(in the rows, 128 means zero)
Each row of numbers stands for one object and depends on some of the facts below. Use the named rows to name the rest.

There are 2 kinds of fact about the objects: π, σ.
π: uses; σ: is directly part of
suklos | σ drutrim
feni | π plodrer
trito | σ klutreral
brotro | σ suklos
deverim | π gudre, drutrim, pokuvir | σ butre
digin | σ puskam
teskene | π girim, klutreral, gekal, flufu | σ potrem
tredeler | π dida | σ feni
drovos | π para | σ giflopo
damun | σ buzem
flufu | π plager | σ feni
keso | σ drovos
stibrugrem | π plodrer | σ zisi
grasim | σ draplerul
skemur | π drutrim | σ luso
kala | π popul | σ dedok
nilim | σ feni
feklegrok | σ skeram
puskam | π girim, saskor, vistefles | σ vesimuk
drutrim | π teskene, modris, plomata
zoskem | σ skemur
para | σ luso
droskas | π kala | σ skeram
kivom | σ suklos
gefla | π plomata | σ suklos
brulal | π popul, gakomer | σ suklos
laflitrek | σ logu
restim | π sevo, ledepul, para | σ letuk
potror | σ skeram
flilepi | π restim | σ skeram
plagi | σ drufir
plomata | π para | σ deverim
letuk | π modris | σ zisi
brupan | π zisi | σ radrak
drufir | σ pemor
pokuvir | π saskor | σ kave
saplas | π gaklapi, tikla | σ gekal
zisi | π gaklapi, klutreral, zagul
drodas | σ pemor
sises | π dida | σ gudre
gutunin | σ potrem
plodrer | σ luso
klastu | π meni, plodrer | σ zisi
draplerul | σ logu
sevo | π dida, modris | σ deverim
dutrun | σ drutrim
buzem | π klutreral, feklegrok, gekal | σ gekal
popul | π dida | σ gudre
modris | π para | σ skeram
skeram | σ drutrim
brudril | π flufu, plomata | σ drufir
drorin | π para | σ potrem
plerun | π sevo, klutreral, plodrer, saskor, plomata | σ deverim
vistefles | π dida | σ feni
tativi | σ gudre
penar | σ luso
naplil | σ brebru
mekloti | σ kave
kave | σ pemor
gekal | π dida
gaklapi | σ dedok
punovik | π ledepul | σ flufu
gudre | σ logu
fiskem | σ letuk
brebru | σ feni
meni | π zagul | σ potrem
saskor | σ potrem
badobrus | σ dedok
plukor | σ dripan
vami | σ zisi
gastus | σ gekal
biski | σ zisi
girim | π klutreral | σ dripan
dida | σ pemor
ruzas | σ flufu
sitek | π mupi | σ luso
fleflan | σ dragrol
nokive | σ fludron
potrem | σ gekal
fludron | π droskas | σ giflopo
ledepul | π saskor | σ skeram
dedok | σ pemor
tubril | σ radrak
skigutrur | π para, vistefles | σ vesimuk
mupi | σ deverim
klutreral | π saskor, popul | σ pemor
rumuk | π sises, dida, modris | σ buzem
plager | π nokive, flilepi, zagul | σ vesimuk
beklok | σ skeram
dripan | π gaklapi, sises | σ feni
ratrur | π klastu | σ drufir
vaden | π rumuk, sevo | σ dripan
nazar | σ vesimuk
zokun | σ deverim
kopor | σ giflopo
fikli | π modris | σ luso
dubrol | σ butre
zagul | π dida, plodrer | σ dragrol
radrak | σ gekal
drudi | π drovos | σ vesimuk
tikla | π gaklapi, sevo, kivom | σ luso
gakomer | π flilepi | σ suklos
kiplil | π sises | σ vesimuk
plidrol | π tikla, beklok | σ letuk
vosir | π plager | σ nilim

Some rows with their names:
[128 111 129 145 119 137 140 135 132 163 102 140 132 136 130 107 127 172
 131 183 105 119 118 144 144 137 141 126 127 127]: vesimuk
[131 101 107 132 171 152 133 129 139 144  91 134 134 138 148 113 127 124
 126 157 110 112 125 140 117 177 153 109 139 152]: gutunin
[122 126 107 152 172 145 114 131 124 144 138 132 142 134 136 120 123 109
 137 115 111 116 131 115 118 169 154 147 134 150]: punovik
[116 106 153 198 128 148 119 147 112 146 122 133 126 113 134 134 144 166
 154 126 115 132 123 120 107 129 109 124 147 146]: gekal
[157 149 128 153 135 199 148 108 132 158 139 159 124 114  96 117 108  94
 130 156 125 132 129 124 141 127 133  55 118 147]: klastu
[153 141 105 152 214 168 138 127 141 157 149 155 130 120 124  64 108  81
 129 169 121 110 123 133  89 155 146  79 122 154]: ratrur
[132 106 130 154 115 134 140 128 137 169 109 140 127 136 129 124 133 173
 136 182 100 113 123 136 141 162 147 127 118 126]: brebru
[123 112 128 143 118 133 139 136 130 163 101 139 133 135 130 104 126 172
 130 184 105 121 118 147 144 133 142 120 127 130]: butre
[190 136 145  68 164 162 133 110 152 135 178 129 162 132 129 131 144 136
 160 191 102 107 120 156 172 111 149 148 136 163]: plidrol
[119 144 128 115 101 173 134 110 133 142 126 133 143 146 121 155 113 127
 121 102 112 131 139 105 192 128 150 153 135 132]: drudi
[122 110 130 145 119 137 140 136 133 162 101 139 133 134 129 105 127 172
 131 185 104 120 120 147 142 135 141 123 126 129]: logu
[156 144 110 185 158 160 116 111 130 143 130 119 141 125 146 125 157 111
 147  80 110 126 129 135 105  80 148 145 150 167]: sevo
[131 116 129 122 104 169 145 101 126 142  87 147 128 141 123 165 122 134
 126 161 110 139 143 129 172 149 145 104 129 146]: kopor
[103 129 143 150 154 135 111 156 109 153 163 136 153 125 116 111 112 159
 151 152 118 134 129 104 142 142 124 164 131 135]: puskam
[121 110 146 183  37 152 123 119 106 106 124 129  93 114 138 150 149 117
 149  48  94  92 115 151  90 121 114 106 152 136]: saskor
[153 149 130 146 137 197 144 111 129 156 145 156 129 116  97 122 105  95
 131 154 124 133 132 116 146 128 133  70 120 147]: stibrugrem
[121 105 122 144 210 144 108 140 101 137 134 142 152 127 130 117 118 111
 157 164 114 151 147 119  99 183 139 130 137 169]: brulal
[106 119 120 156 193 150 103 152 107 134 148 134 146 123 132 116 114 101
 148 110 124 127 134 102 102 178 132 139 145 159]: teskene
[131 110 135 119 106 174 146 107 130 143  84 144 128 138 127 165 124 137
 124 158 113 135 137 126 172 155 142  99 132 146]: gastus

Name these rows:
No name comes twice in this set of rows, the named rows included.
[109 110 155 147 177 146 113 166 113 152 152 140 153 118 120 116 118 165
 158 179 123 137 129 103 132 167 114 139 136 149]	buzem
[110  93 146 136 152 122 123 148 105 154 112 145 145 129 126 129 124 179
 154 215 112 147 134 132 138 166 127 136 130 147]	fludron
[156 138 143 170 174 157 126 140 123 168 158 143 149 110 112  97 133 152
 159 190 120 139 123 133 124 100 123 111 128 155]	zisi
[178 135 147 147 191 151 127 123 146 179 166 131 162 125 127 134 156 175
 168 203 109 134 133 121 151 120 145 157 121 161]	dripan
[160 125 118 149 221 168 123 131 132 150 142 140 148 118 132 106 131 105
 151 169 122 129 129 128 100 148 140 103 137 178]	brupan
[113 149 124 183  47 177 129 102 114 133 114 130 113 130 119 162 126 110
 121  39 111 128 133 112 152  95 134 130 141 128]	plomata
[158 133  97 235 129 176 139 108 128 151 108 144  94 106 131  86 140  77
 130  87 110 106 116 158  48 105 136  45 133 155]	plodrer
[115 128 132 213  95 145 126 136 115 163 143 140 111 117 117 117 126 146
 142 111 106 111 123 116 105 146 126 123 121 121]	flufu
[165 124 117 178 172 154 120 107 128 144 109 125 138 124 152 142 167 121
 156 124 109 138 136 147 102  94 147 135 150 181]	sises

The same objects again, as new rows of numbers:
Some objects and their rows:
[133 132 130 125 116 129 115 121 126 118 128 126 124 107 137 136 130 125
 128 137 131 118 128 127 124 126 117 119 120 146 124 127 137 124]: sevo
[134 125 135 136 132 137 120 143 124 130 120 134 126 131 126 147 142 125
 123 117 140 125 131 131 133 122 131 113 114 133 143 125 128 124]: popul
[135 121 128 127 128 134 111 128 129 123 125 137 124 128 120 126 135 127
 129 125 124 120 130 125 123 121 120 120 124 129 127 136 123 121]: zagul
[117 131  88 117 108 146 124  69 112 127 118 144 127 103 125 184 115 116
  94 146 106 143 123 152 139 136 136 127 165 141 149 101 103 105]: drudi
[145 125 112 137 135 135 115 122 116 121 133 126 127 133 128 134 130 120
 118 112 143 122 134 130 130 114 122 123 119 127 126 132 124 126]: gakomer
[124 134 136 117 139 137 118 151 123 115 138 110 126 115 124 138 140 120
 131 135 116 128 128 131 129 146 125 114 115 149  93 132 125 118]: saplas
[122 135 116 127 127 128 118 141 130 125 127 129 123 117 133 110 124 134
 124 117 127 133 135 128 143 128 120 122 120 125 131 125 126 107]: puskam
[145 121 123 134 134 136 108 129 122 124 123 138 128 119 128 121 124 130
 125 120 132 120 134 125 125 116 120 119 126 130 135 133 120 125]: plager
[122 131 102 124 118 131 117 123 116 117 133 136 123 112 131 153 117 119
 113 139 112 141 131 133 144 143 128 123 124 134 141 122 113 121]: drorin
[141 122 131 135 141 131 108 129 122 107 131 126 130 112 134 136 114 137
 122 111 132 122 138 112 130 112 109 121 127 127 136 131 109 118]: vosir
[111 119 138 121 130 119 111 121 153 116 127 131 114 140 114 147 132 134
 131 104 107 125 121 110 123 119 102 131 125 117 130 132 115  98]: feni
[144 124 109 135 133 135 113 115 118 123 134 128 126 136 130 126 129 120
 117 112 139 120 134 132 130 119 121 124 125 125 118 134 125 124]: flilepi
[117 141 143 151  92 121 115 137 134 158 113 152 121 133 127  43 146 116
 130 108 115 126 130 136 142 133 134 122 118 117 141 131 158 130]: gudre
[131 130 127 124 125 131 143 127 133 130 130 126 139 137 128 138 118 133
 138 142 130 123 126 126 126 128 141 134 141 122 136 130 127 142]: badobrus
[123 120 134 122 131 130 147 127 121 128 123 131 134 124 126 104 131 138
 129 148 136 137 129 124 118 129 128 143 139 124 125 130 128 139]: fiskem
[127 123 135 128 131 124 137 126 128 131 128 130 130 133 134 130 123 137
 131 139 130 132 126 129 123 130 135 133 139 125 131 127 131 140]: kopor
[145 133 127 133 120 139 124 124 126 133 123 131 136 123 117 122 132 113
 133 124 129 111 130 125 127 121 133 119 127 131 131 135 128 132]: dida
[136 112 139 130 125 134 103 121 137 137 116 151 120 143 112 125 145 125
 135 123 118 117 123 129 112 117 122 119 131 126 132 139 128 124]: plodrer
[126 123 141 130 135 126 133 130 128 136 124 133 130 135 137 134 125 143
 132 136 128 131 126 136 124 131 139 129 143 125 134 124 131 140]: tativi

Which object is each row?
No name comes twice in this set of rows, the named rows included.
[120 130 145 130 130 134 120 137 126 107 134 119 130 120 132 138 128 132
 122 114 126 124 132 116 138 127 115 122 123 129 130 124 119 117]	tredeler
[116 141 152 128 139 126 128 137 133 114 135 102 128 107 129 130 130 130
 128 107 118 123 129 115 134 128 113 126 124 136 107 121 122 106]	dripan
[136 142 109 127 120 131 128 133 136 134 126 125 132 120 119 117 121 119
 135 117 129 118 133 122 136 121 128 124 119 123 133 132 126 117]	klutreral
[135 126 122 136 122 126 113 140 119 123 130 136 124 121 126 123 129 115
 124 128 121 132 133 123 135 133 126 119 107 131 135 137 125 134]	teskene
[132 127 124 130 124 142 149 150 131 128 121 122 134 147 109 202 156 105
 126 116 165 122 120 120 139 116 143 117  92 131 166 118 127 126]	kala
[143 138 140 127 127 145 126 129 127 133 126 117 138 115 112 119 140 110
 139 129 124 107 127 130 120 129 135 117 128 143 104 135 131 129]	gaklapi
[129 128 114 130 137 105 139 139 130 140 133 127 123 127 130 137 113 123
 133 139 116 146 124 124 126 139 136 138 117 127 130 133 125 143]	potrem
[122 129 123 125 121 139 115 127 122 116 129 135 128 118 135 129 124 134
 117 128 125 131 135 132 140 132 123 119 131 130 134 122 120 115]	skigutrur
[139 127 126 140 117 124 114 132 119 134 126 142 123 122 121 111 135 106
 125 128 117 127 129 124 127 132 130 121 110 133 134 138 130 143]	saskor
[140 138 145 129 138 145 122 119 120 136 132 106 130 126 114 108 158 102
 129 121 123 107 121 142 109 136 132 119 131 151  69 135 141 127]	kivom
[127 138  86 126 114 130 128  81 120 143 116 139 124 101 123 144 114 110
 105 132 110 140 126 145 133 128 131 133 149 136 141 109 114 106]	drovos
[164 121 121 142 137 132 107 118 115 136 119 139 129 109 124 112 120 122
 126 120 134 114 137 121 115 106 120 120 125 133 134 139 120 133]	nokive
[137 129 129 138 117 138 116 110 117 139 117 145 130 115 124 118 129 117
 117 128 120 123 131 138 129 125 133 120 138 136 136 124 127 130]	para
[117 132 151 129 128 135 121 132 126 108 134 119 129 117 131 131 129 131
 121 115 122 124 133 118 138 130 118 121 127 132 124 123 121 116]	vaden
[131 124 134 124 123 116 134 116 130 124 129 128 126 123 144 147 119 139
 134 151 135 127 124 128 117 125 127 133 134 135 133 125 140 143]	zokun

The same objects again, as new rows of numbers:
Some objects and their rows:
[117 131 133 151 173 110 127 125 124 139  90 143  73 121 149 109 147 121
 140 123 127 107 129 138 109 129 112 108  69 113]: vami
[ 97 106 218 121 129  69 110 105  75 161  88 181 140 178 206 153 180 135
  81 159 106  90 128  99 131 158 155  96 161 162]: letuk
[ 98 105 180 110 183 118  81 174 179 163 149 172 132  85 136 171 167  95
  69 128 136 119  83 153 109 111 190 149 150  80]: sises
[118 105 210 120 142 158 120 122 117 160 129 120 133 105 147 160 143  96
 115 119 116 115 119 122 121 129 165 148 129 115]: kiplil
[114  98 220 136  75 202 135 127 126 162 158 110  89  76 154 158 165  92
 154 118 105 118 114 160  97 143 175 151  80  99]: dripan
[136 158 152 177 175 112 134 136 146 144  94 125 110 138 171 100 140 135
 134 132 128 118 127 124 109 118 121 118  83  92]: plukor
[138 135 129 159 174 126 149 112 151 142  92 116 112 123 146 122 129 135
 128 121 126 106 124 119 127 108 122 134  73 114]: nokive
[136 143 147 157 176 111 142 116 140 138  82 132 114 112 146 103 122 120
 134 122 124 110 126 117 114 117 112 128  91 103]: kopor
[141  74 122 137 161 193 155  93 162 156 149  88 145 157 166 164 147 142
  83 123 114 135 115 101 182 109 175 143  69 182]: vosir
[111 139 134 138 173 130 140 136 113 131  92 148 101 152 161 104 149 153
 133 110 131 101 136 140  97 132 125 125  68  98]: kave
[116 133 136 151 176 112 129 124 125 138  88 144  79 126 152 104 141 123
 135 122 126 108 125 131 113 120 113 110  70 111]: logu
[ 99 116 129 105 183 101  73 184 177 161 152 163 141 107 139 175 146  95
  72 139 136 158  82 148 113 102 189 148 161  81]: vistefles
[131  81 221 131  65 204 155  98 118 159 140  91  82  52 128 147 110  93
 157 117  83 125 114 137 122 140 148 172  68 112]: saplas
[134  98 156 132 128 148 122 134 123 145 140 107 144 138 143 136 123 118
 137 147 121 156 102 113 131 107 154 150 135 127]: drudi
[117 145 128 153 169 128 151 123 117 153  84 141 129 137 163  76 133 143
 131 102 125  98 127 123  89 123 143 148  97  94]: badobrus
[140  95 135 153 180  80 127 117 138 152  92 141  50  99 149  84 111 111
 151 134 121 132 124 128 138 138 104 108  73 115]: radrak
[141 107 139 164 186  84 138 108 146 151  83 126  82  94 147  89 100 118
 142 134 125 129 121 113 135 134 108 117  84 109]: damun
[134 149 146 154 178 106 137 119 137 140  83 131 115 110 148 102 123 125
 127 119 126 111 129 120 117 114 111 130  91 101]: keso
[126 109 172 136 154 153 128 124 114 150 126 112 128 131 166 143 128 113
 117 124 117 132 114 114 137 122 150 142 118 143]: sitek

Which object is each row?
No name comes twice in this set of rows, the named rows included.
[ 99  97 181 139 150 112 118 120  81 158 118 146 119 170 201 149 160 126
  93 126 110 116 131 104 155 148 152 109 137 172]	skemur
[ 33 160 177 143 180 193  74 186  76  96 168  94 153 169 196 108  82  94
 115  84 111 203 145 124 144 161 187 152 118 170]	klutreral
[132  88 196 119  53 117  95 152 110 133 160 101 160 151 118 115 109 119
 156 178 100 185  77 123  86 100 162 160 148 111]	restim
[140 109 176 161  94  91 105 117  96 145 137 139 141 176 168 126 154 121
  73 118  94 114  97 101 160 106 140 130 154 166]	gefla
[118  89 217 108 181  60  83 121 112 163 113 179 125 128 167 166 166  93
  71 157 125 106  95 107 129 156 180 107 155 104]	rumuk
[119  94 159 136 150 169 123 126 109 151 137 112 115 148 162 147 137 111
 124 119 113 139 120 117 146 126 162 135 110 158]	fludron
[ 98 106 179 140 155 120 107 130  79 152 124 133 116 165 203 142 144 113
 101 117 114 123 129 102 152 147 152 113 138 169]	deverim
[ 87 116 218 109 162  66  77 147  95 166 109 187 142 153 173 163 175  99
  70 156 127  95 101 103 106 142 186 118 161  93]	sevo
[ 73 129 209 158 100  58 110  91  69 160  96 181 151 188 217 153 183 139
  72 142  80  82 118  96 186 156 157  83 158 183]	drutrim

